Here is a tiny trained network, its code and every weight. The questions are about switching its units off for an input and a class, where a switched-off unit gives its printed mean instead of its output.

import numpy as np


def w(rows, s, z=0):
    codes = np.array(rows[::2]) - 128.0
    scale = np.full(codes.shape[1], s)
    scale[-1] = z or s
    return codes * scale


def norm(h):
    return h / np.sqrt((h * h).mean(-1, keepdims=True) + 1e-5)


def f(y):
    return y / 2 * (1 + np.tanh(0.7978845608 * (y + 0.044715 * y**3)))


def log_softmax(a):
    a = a - a.max(-1, keepdims=True)
    return a - np.log(np.exp(a).sum(-1, keepdims=True))


def net(x, mask):
    res = np.array(x, float).reshape(1, 3) / 4 @ E
    u = 0
    for l in range(4):
        y = f(norm(res) @ A[l][:, :-1].T + A[l][:, -1])
        res = res + np.where(mask[u : u + 5], y, B[l][:, -1]) @ B[l][:, :-1]
        u += 5
    return log_softmax(norm(res)[-1] @ U[:, :-1].T + U[:, -1])


A, B = {}, {}
E = w([
[179,150,164,74,48,107,35,183,190,126,128,179],'x0',
[97,139,149,254,125,94,44,148,110,213,172,138],'x1',
[200,79,172,119,104,137,85,113,14,180,82,150],'x2',
],0.0087)
A[0] = w([
[75,123,118,182,148,130,207,126,173,115,140,122,145],'L0N0',
[88,140,127,208,128,120,103,137,198,132,151,129,71],'L0N1',
[116,135,123,74,128,124,193,129,202,99,129,129,43],'L0N2',
[107,146,125,117,121,122,102,135,253,127,144,133,50],'L0N3',
[124,132,125,111,112,125,76,144,245,116,138,125,4],'L0N4',
],0.026,0.0031)
B[0] = w([
[121,208,143,183,145,109,184,103,54,77,134,112,250],'L0N0',
[111,17,83,85,156,194,76,133,229,150,109,71,231],'L0N1',
[118,31,90,101,152,184,81,135,206,151,112,80,234],'L0N2',
[195,162,124,180,107,129,95,211,17,4,146,71,231],'L0N3',
[97,218,181,120,124,79,207,46,151,206,123,223,225],'L0N4',
],0.016,0.021)
A[1] = w([
[133,100,118,93,60,63,104,181,4,86,156,154,32],'L1N0',
[53,187,117,158,149,89,219,95,90,124,170,144,2],'L1N1',
[63,139,96,102,94,48,200,160,123,120,205,181,58],'L1N2',
[118,170,146,111,101,100,145,139,160,127,169,160,54],'L1N3',
[163,92,154,103,121,148,80,105,119,170,98,140,72],'L1N4',
],0.019,0.0025)
B[1] = w([
[211,185,170,197,154,202,59,136,75,32,123,54,206],'L1N0',
[78,153,120,97,137,38,174,56,128,205,93,221,235],'L1N1',
[171,134,122,76,159,214,142,143,182,53,188,99,142],'L1N2',
[151,156,127,179,198,105,223,130,106,211,140,176,159],'L1N3',
[163,199,83,181,118,130,113,188,108,2,93,58,247],'L1N4',
],0.0081,0.011)
A[2] = w([
[110,59,112,177,135,134,28,168,191,210,152,122,61],'L2N0',
[99,130,173,125,115,94,181,104,100,154,163,171,83],'L2N1',
[143,26,103,25,134,192,108,139,249,139,118,111,46],'L2N2',
[190,177,203,71,42,79,103,142,121,167,135,236,2],'L2N3',
[114,78,105,78,85,99,129,194,106,131,205,159,13],'L2N4',
],0.02,0.00084)
B[2] = w([
[138,79,133,17,86,143,146,116,169,114,123,116,192],'L2N0',
[82,153,98,197,194,157,152,94,172,124,116,62,170],'L2N1',
[114,58,141,85,54,126,58,141,151,179,136,124,248],'L2N2',
[74,179,80,179,175,71,202,139,166,237,115,247,174],'L2N3',
[136,114,109,125,146,98,123,135,92,119,98,144,127],'L2N4',
],0.016,0.018)
A[3] = w([
[122,132,130,157,141,140,159,170,129,77,225,101,39],'L3N0',
[21,144,149,131,161,65,221,2,73,161,147,144,1],'L3N1',
[90,30,130,74,137,171,121,104,192,159,163,105,126],'L3N2',
[94,98,154,173,69,107,50,139,79,165,139,128,179],'L3N3',
[128,47,105,89,156,166,73,95,184,173,63,103,239],'L3N4',
],0.02,0.0017)
B[3] = w([
[152,116,177,124,103,104,69,105,11,133,151,145,188],'L3N0',
[176,170,156,119,95,107,114,186,178,198,133,246,249],'L3N1',
[134,99,100,82,80,141,123,143,191,144,115,143,242],'L3N2',
[130,130,146,77,159,145,149,134,162,63,173,81,163],'L3N3',
[89,74,153,72,99,79,145,106,103,160,154,154,241],'L3N4',
],0.013,0.02)
U = w([
[194,175,140,166,170,172,74,138,49,35,145,56,161],'0',
[116,15,115,3,83,148,88,125,188,165,149,111,1],'1',
[140,212,129,151,187,103,170,128,164,221,131,251,195],'2',
],0.0077,0.00055)

Each question gives the input, the list of numbers given to net, and the class t.
The units are the neurons (one row each of A and B). Each row of codes is followed by its name. A weight is (code - 128) times the scale printed after its matrix; where a second scale follows, it is the last column's (A, B and U).
mask holds one flag per neuron, layer by layer. A switched-off neuron (its flag False) gives its mean, the last column of its row in B, instead of its output. The means were averaged over made-up inputs and are rounded, as every weight is.
A unit's drop is (log p(t) with every unit on - log p(t) with that unit switched off) / (log p(t) with every unit on - log p(t) with every unit switched off).
The circuit of an input: a set's keep is (log p(t) with only the set's units on - log p(t) with every unit switched off) / (log p(t) with every unit on - log p(t) with every unit switched off). Starting from the 12 units with the biggest drops (on a tie, the unit counted first), units are removed one at a time, each time the one whose removal leaves the highest keep (on an exact tie, the one counted first), for as long as the keep stays at least 0.8.
circuit, biggest first: the units of the circuit, biggest drop first
k most important neurons: the k neurons with the biggest drops, biggest first
k most important neurons of layer l: the k neurons of layer l with the biggest drops, biggest first
drop of u: that unit's drop, to one decimal
input [-2,0,-2], class 0: circuit, biggest first -> (L0N0)
input [4,-3,1], class 2: 2 most important neurons -> (L0N4, L0N1)
input [7,0,-5], class 2: 2 most important neurons of layer 0 -> (L0N4, L0N3)
input [5,0,-4], class 2: 2 most important neurons of layer 0 -> (L0N4, L0N3)
input [-6,-2,-2], class 2: 2 most important neurons -> (L0N0, L0N3)
input [4,3,-4], class 0: 4 most important neurons -> (L0N3, L0N2, L0N1, L0N4)
input [1,6,-6], class 0: 3 most important neurons -> (L0N3, L0N0, L0N2)
input [-8,5,-3], class 2: 2 most important neurons of layer 0 -> (L0N0, L0N2)
input [6,-2,-4], class 2: 2 most important neurons -> (L0N4, L2N3)
input [0,-2,-4], class 0: 2 most important neurons -> (L0N3, L0N0)
input [0,0,-5], class 0: 2 most important neurons of layer 0 -> (L0N3, L0N0)
input [-6,-5,1], class 2: drop of L0N3 -> 1.5
input [-4,-3,7], class 0: drop of L0N4 -> 1.1
input [-6,6,8], class 0: drop of L3N3 -> 0.0
input [-5,1,6], class 0: drop of L0N4 -> 1.1
input [8,-1,-4], class 2: circuit, biggest first -> (L0N4)
